[[ -2 -12  13   7 -14  -2  -1   5 -10  13  17  12  14   2]
 [  1   9  14  -7   0   2  -2  18  -5  -7 -19   0   4   7]
 [ 32   7   3  28   8  26  -4  21 -28  -2  32 -10   4 -11]]
->
[[ 32   7   3  28   8  26  -4  21 -28  -2  32 -10   4 -11]
 [ -2 -12  13   7 -14  -2  -1   5 -10  13  17  12  14   2]
 [  1   9  14  -7   0   2  -2  18  -5  -7 -19   0   4   7]]

[[-11   1  -3   0 -10 -18 -20]
 [  1   6 -16 -10   8  15  -4]
 [-12  10  -5 -20   0  14  -7]
 [ -8   1   7  35  14  13  -3]
 [-12 -20 -10   0  -4   4   9]]
->
[[  1   6 -16 -10   8  15  -4]
 [-12 -20 -10   0  -4   4   9]
 [-12  10  -5 -20   0  14  -7]
 [-11   1  -3   0 -10 -18 -20]
 [ -8   1   7  35  14  13  -3]]

[[ 1 14 14 25]
 [-8 19  6 24]
 [ 1 19  8 27]]
->
[[-8 19  6 24]
 [ 1 19  8 27]
 [ 1 14 14 25]]

[[ 19   6  -8  -2 -23]
 [-25 -16 -33   4 -14]
 [ 22 -20   1  31  -5]
 [-20  25  10  15  29]]
->
[[-25 -16 -33   4 -14]
 [ 19   6  -8  -2 -23]
 [ 22 -20   1  31  -5]
 [-20  25  10  15  29]]

[[ 11   2  11  -7  13 -18  10 -15]
 [ 21 -12  18  -8  12  -5  -3  -9]
 [  5  31  -5  21  -4  10  -3   2]
 [  0   0   7  13 -14   6  -4  19]
 [ -7 -34   8 -30  17 -23  30  -9]
 [ -3  14   2  16  -3  12  -4   6]
 [ 31 -12  20  -9  12 -12   8  -6]
 [-16   8 -16  16  -6  14 -16  23]]
->
[[-16   8 -16  16  -6  14 -16  23]
 [  5  31  -5  21  -4  10  -3   2]
 [ -3  14   2  16  -3  12  -4   6]
 [  0   0   7  13 -14   6  -4  19]
 [ -7 -34   8 -30  17 -23  30  -9]
 [ 11   2  11  -7  13 -18  10 -15]
 [ 21 -12  18  -8  12  -5  -3  -9]
 [ 31 -12  20  -9  12 -12   8  -6]]

[[ -2  16  22   6   8  10  26]
 [  0   1  -4  -2   3  -2   5]
 [  3  18 -10  -9  13  -9  13]
 [ 20  16  -1  13  -1   8  11]]
->
[[  3  18 -10  -9  13  -9  13]
 [  0   1  -4  -2   3  -2   5]
 [ 20  16  -1  13  -1   8  11]
 [ -2  16  22   6   8  10  26]]
---
[[ -5  20 -13   9  17]
 [  8  14  -7 -30   3]
 [ -8  -3  10 -15  15]
 [-13  12 -17  32  29]]
->
[[14 -7]
 [-3 10]]

[[-1 11 24  2]
 [ 9  5  6 22]
 [27 11  2  6]
 [15  6  2 27]
 [ 2 24  6 -2]]
->
[[ 5  6]
 [11  2]]

[[ -8 -26   6 -15  -1]
 [-10  -6  -4  -8  -4]
 [ -4   4  -6 -15  -9]
 [ -5 -12  -1  -5  -4]
 [ -2   0  -3  -2  -3]]
->
[[-6 -4]
 [ 4 -6]]

[[ -6 -28   3]
 [ 18 -14  -3]
 [  5  13  11]
 [ 25   8  -5]
 [ 26  -3   9]]
->
[[-14  -3]
 [ 13  11]]

[[ -2  -8  21  -2  14]
 [-21   2   5  12   5]
 [ 29  -4   5   0   6]
 [-19  -7   8  16   3]
 [-21  21  -1   1   4]]
->
[[ 2  5]
 [-4  5]]

[[ -5  24  13]
 [ -9  19 -11]
 [  3  11  26]
 [ -1  23 -19]
 [  3  -6  -8]]
->
[[ 19 -11]
 [ 11  26]]

[[-1 24 16]
 [10 24 16]
 [ 0  8 20]
 [31 24 32]]
->
[[24 16]
 [ 8 20]]
---
[[ -4 -20   3  -4 -27  -9   3  -9 -28 -17   8 -31 -25 -19   5  -4]
 [ -2 -17   5  -3 -28  -8   3  -7 -28 -16  10 -30 -25 -18   7  -5]]
->
[[  5  -4  -4 -20   3  -4 -27  -9   3  -9 -28 -17   8 -31 -25 -19]
 [  7  -5  -2 -17   5  -3 -28  -8   3  -7 -28 -16  10 -30 -25 -18]]

[[ -3 -23   4 -22   6 -27  -5 -17]
 [-13  -2 -14  12  -7  -8   1  -1]
 [-16 -14 -18   5 -23 -26   3   6]
 [  0 -17   4 -15  -1 -24   1  -6]
 [-14   2 -20   2 -20   9 -14  -4]
 [-17 -13 -18   7 -23 -28   5   7]
 [-16   3 -23   3 -22  11 -15  -3]
 [-14   2 -20   2 -18   9 -13  -4]
 [-19 -15 -21   7 -27 -31   5   7]
 [ -4 -21   5 -15  15 -27   1 -17]
 [-16  -3 -10  15  25  -9   1 -21]]
->
[[ -5 -17  -3 -23   4 -22   6 -27]
 [  1  -1 -13  -2 -14  12  -7  -8]
 [  3   6 -16 -14 -18   5 -23 -26]
 [  1  -6   0 -17   4 -15  -1 -24]
 [-14  -4 -14   2 -20   2 -20   9]
 [  5   7 -17 -13 -18   7 -23 -28]
 [-15  -3 -16   3 -23   3 -22  11]
 [-13  -4 -14   2 -20   2 -18   9]
 [  5   7 -19 -15 -21   7 -27 -31]
 [  1 -17  -4 -21   5 -15  15 -27]
 [  1 -21 -16  -3 -10  15  25  -9]]

[[ 23 -15 -13  33 -26]
 [  1   0   5  -9   1]
 [ 13  -5 -10  15  -9]
 [-10 -21   9   1  -2]
 [ 15 -11   0   5  -8]
 [ -4  -3  10   3   1]
 [ -5  -9 -16  -7   3]
 [ -6 -18 -19  -9  -3]
 [-12 -12  -8  -5   3]
 [  2   2   7   1   2]
 [ -5  -4   7   1   4]]
->
[[ 33 -26  23 -15 -13]
 [ -9   1   1   0   5]
 [ 15  -9  13  -5 -10]
 [  1  -2 -10 -21   9]
 [  5  -8  15 -11   0]
 [  3   1  -4  -3  10]
 [ -7   3  -5  -9 -16]
 [ -9  -3  -6 -18 -19]
 [ -5   3 -12 -12  -8]
 [  1   2   2   2   7]
 [  1   4  -5  -4   7]]

[[ 11   7 -23  11  35]
 [-30   6  -4  19  -6]
 [-35   0 -10  19 -14]]
->
[[ 11  35  11   7 -23]
 [ 19  -6 -30   6  -4]
 [ 19 -14 -35   0 -10]]

[[-31 -10  -3  -8 -26 -25]
 [  1   2 -32   3   1  20]
 [ 12   3   6   1   6   8]
 [  0 -11 -23  34 -14 -30]]
->
[[-26 -25 -31 -10  -3  -8]
 [  1  20   1   2 -32   3]
 [  6   8  12   3   6   1]
 [-14 -30   0 -11 -23  34]]

[[ 10  -6   0   3  -1  -2   9  -6   0  26  -7]
 [  2  -2   1   6  -2   9   1   6  -5 -31   4]
 [  8   2  -7   6  -7   0   0  -6   5 -13   2]
 [-15   3  -3  -1   1  -4 -17  -8  -5   0   4]
 [-16  -1  -4   1   1   0  -9  -5  -6  -9   1]]
->
[[ 26  -7  10  -6   0   3  -1  -2   9  -6   0]
 [-31   4   2  -2   1   6  -2   9   1   6  -5]
 [-13   2   8   2  -7   6  -7   0   0  -6   5]
 [  0   4 -15   3  -3  -1   1  -4 -17  -8  -5]
 [ -9   1 -16  -1  -4   1   1   0  -9  -5  -6]]
